Here is a tiny trained network, its code and every weight. The questions are about switching its units off for an input and a target symbol, where a switched-off unit gives its printed mean instead of its output.

import numpy as np


def w(rows, s, z=0):
    codes = np.array(rows[::2]) - 128.0
    scale = np.full(codes.shape[1], s)
    scale[-1] = z or s
    return codes * scale


def norm(h):
    return h / np.sqrt((h * h).mean(-1, keepdims=True) + 1e-5)


def f(y):
    return np.maximum(y, 0)


def softmax(a):
    e = np.exp(a - a.max(-1, keepdims=True))
    return e / e.sum(-1, keepdims=True)


def log_softmax(a):
    a = a - a.max(-1, keepdims=True)
    return a - np.log(np.exp(a).sum(-1, keepdims=True))


def net(x, mask):
    ids = ['αβεηλμξ'.index(c) for c in x.split()]
    T = len(ids)
    res = E[ids] + P[:T]
    r = norm(res)
    for j in range(2):
        rows = slice(2 * j, 2 * j + 2)
        q, k, v = (r @ M[0][rows].T for M in (Q, K, V))
        z = softmax(np.where(np.tri(T) > 0, q @ k.T / 2**0.5, -1e9)) @ v
        o = O[0][rows]
        res = res + np.where(mask[j], z, o[:, -1]) @ o[:, :-1]
    y = f(norm(res) @ A[0][:, :-1].T + A[0][:, -1])
    res = res + np.where(mask[2:26], y, B[0][:, -1]) @ B[0][:, :-1]
    return log_softmax(norm(res)[-1] @ U[:, :-1].T + U[:, -1])


Q, K, V, O, A, B = {}, {}, {}, {}, {}, {}
E = w([
[57,205,222,143,156,144],'α',
[150,156,151,71,68,165],'β',
[152,156,184,99,47,40],'ε',
[101,176,148,45,128,64],'η',
[253,199,113,142,148,85],'λ',
[159,109,135,141,70,72],'μ',
[120,142,136,110,121,47],'ξ',
],0.025)
P = w([
[234,2,84,65,215,229],'0',
[48,173,199,113,91,51],'1',
[82,191,178,113,82,70],'2',
[100,203,137,135,77,111],'3',
[103,217,134,137,72,115],'4',
[111,219,130,132,67,117],'5',
[113,215,130,136,77,110],'6',
[117,211,126,141,70,115],'7',
[119,218,125,135,69,108],'8',
[109,219,126,135,72,116],'9',
[117,216,123,131,73,109],'10',
[119,218,123,137,63,115],'11',
[115,222,126,144,64,124],'12',
],0.007)
Q[0] = w([
[130,36,4,157,224,192],'h1',
[192,122,31,149,128,190],'h1',
[103,89,108,135,128,140],'h2',
[158,144,130,131,141,128],'h2',
],0.032)
K[0] = w([
[1,121,114,159,71,123],'h1',
[74,60,155,67,84,114],'h1',
[91,194,136,143,72,119],'h2',
[138,113,114,103,136,138],'h2',
],0.036)
V[0] = w([
[61,233,148,11,135,162],'h1',
[141,108,31,73,250,95],'h1',
[154,33,162,95,113,156],'h2',
[93,80,197,106,129,81],'h2',
],0.019)
O[0] = w([
[161,122,164,9,176,99,84],'h1',
[102,113,11,133,166,140,223],'h1',
[81,130,47,173,59,222,255],'h2',
[40,152,80,198,123,119,138],'h2',
],0.011,0.0092)
A[0] = w([
[69,107,89,110,135,122,115],'n1',
[157,116,102,140,131,67,77],'n2',
[183,76,211,110,194,132,46],'n3',
[151,94,135,152,106,157,90],'n4',
[196,135,183,122,179,95,142],'n5',
[125,131,157,173,224,221,64],'n6',
[201,151,122,61,87,233,103],'n7',
[77,51,136,122,115,152,85],'n8',
[69,103,163,135,136,191,109],'n9',
[98,106,104,167,168,69,126],'n10',
[194,123,156,174,79,138,156],'n11',
[217,194,60,168,164,113,76],'n12',
[151,187,231,82,39,81,110],'n13',
[60,28,90,125,204,121,131],'n14',
[217,215,147,157,139,157,71],'n15',
[183,201,127,186,177,174,117],'n16',
[138,76,179,111,152,119,73],'n17',
[168,145,66,94,150,185,4],'n18',
[153,140,169,155,91,123,166],'n19',
[133,38,97,150,126,121,180],'n20',
[94,162,116,102,91,85,109],'n21',
[97,172,112,9,126,128,77],'n22',
[169,106,253,60,115,97,128],'n23',
[146,22,141,209,109,91,122],'n24',
],0.017,0.0043)
B[0] = w([
[142,138,151,152,167,144,183],'n1',
[88,82,121,123,115,127,172],'n2',
[48,164,121,27,196,181,143],'n3',
[105,111,148,113,122,122,153],'n4',
[101,113,152,160,183,166,166],'n5',
[116,178,158,94,161,194,143],'n6',
[205,182,148,161,116,144,238],'n7',
[104,104,146,110,91,128,139],'n8',
[157,86,139,101,120,119,161],'n9',
[126,149,122,180,130,138,169],'n10',
[103,78,138,114,123,118,215],'n11',
[161,184,50,107,121,103,229],'n12',
[85,206,134,111,63,46,254],'n13',
[137,203,179,162,140,96,153],'n14',
[104,102,82,88,98,99,181],'n15',
[146,62,86,104,145,128,182],'n16',
[84,138,114,88,143,137,135],'n17',
[87,86,127,126,124,93,186],'n18',
[127,100,145,115,157,114,188],'n19',
[95,152,141,161,112,155,173],'n20',
[141,128,162,111,153,92,221],'n21',
[137,23,137,142,136,117,215],'n22',
[193,110,100,153,153,253,196],'n23',
[153,71,134,135,131,201,177],'n24',
],0.04,0.0095)
U = w([
[106,173,186,39,198,233,247],'α',
[255,169,200,127,96,179,134],'β',
[52,167,208,65,72,96,135],'ε',
[150,68,200,156,232,103,144],'η',
[150,124,38,88,141,130,132],'λ',
[63,72,152,180,74,230,67],'μ',
[110,244,133,223,200,158,5],'ξ',
],0.0084,0.0017)

Each question gives the input, a string of symbols that net reads in full, and the target symbol t.
The units are the heads (2 rows each of Q, K, V and O) and the neurons (one row each of A and B). Each row of codes is followed by its name. A weight is (code - 128) times the scale printed after its matrix; where a second scale follows, it is the last column's (O, A, B and U).
mask holds one flag per unit, heads first, then neurons. A switched-off unit (its flag False) gives its mean, the last column of its rows in O or B, instead of its output. The means were averaged over made-up inputs and are rounded, as every weight is.
A unit's drop is (log p(t) with every unit on - log p(t) with that unit switched off) / (log p(t) with every unit on - log p(t) with every unit switched off).
The circuit of an input: a set's keep is (log p(t) with only the set's units on - log p(t) with every unit switched off) / (log p(t) with every unit on - log p(t) with every unit switched off). Starting from the 12 units with the biggest drops (on a tie, the unit counted first), units are removed one at a time, each time the one whose removal leaves the highest keep (on an exact tie, the one counted first), for as long as the keep stays at least 0.8.
units of the circuit, in order: the units of the circuit, biggest drop first
unit that matters most: the unit with the biggest drop
k most important neurons: the k neurons with the biggest drops, biggest first
heads that matter: for each layer, one digit per head in row order, 1 if its drop is at least 0.15 and else 0, layers parted by /
input ξ λ α λ μ λ μ α ξ β, target β: heads that matter	00
input μ μ η μ ε η β β ε η α λ η, target η: heads that matter	00
input α β β β μ λ μ ξ λ β, target α: units of the circuit, in order	h2, n3
input ε η ξ μ λ μ μ β λ α β ξ μ, target ε: units of the circuit, in order	h2, n13
input λ β ξ, target ξ: units of the circuit, in order	h1, n14
input β ε α, target β: units of the circuit, in order	h2, h1, n7
input λ β η η ξ λ μ ξ μ β α, target λ: 3 most important neurons	n16, n15, n12
input β ξ μ α β α, target β: units of the circuit, in order	h1, n23, n13
input ξ ε λ μ ξ μ μ β λ, target ξ: heads that matter	11
input ξ ε β λ μ, target μ: unit that matters most	n7
input η μ β, target η: units of the circuit, in order	n22, h1
input ξ α ξ η α β ξ ξ ε, target ξ: heads that matter	10
input η η ξ β β ε μ η α, target η: heads that matter	10
input μ ξ α λ ε β μ λ β η β η, target μ: units of the circuit, in order	n12
input α ξ ξ μ ε β μ ξ α η μ ε, target α: units of the circuit, in order	h1, n3
input λ μ ε ξ η, target η: units of the circuit, in order	h2, h1, n13
input μ μ α, target μ: heads that matter	10
input ε ε α λ λ η λ ε μ α ε, target ε: heads that matter	00
input μ μ η, target μ: heads that matter	10
input μ ε η λ λ, target μ: heads that matter	11
input β α ξ ε β λ ξ, target ξ: unit that matters most	n22
input β μ μ η η ε μ μ μ β μ ε β, target β: 2 most important neurons	n7, n23
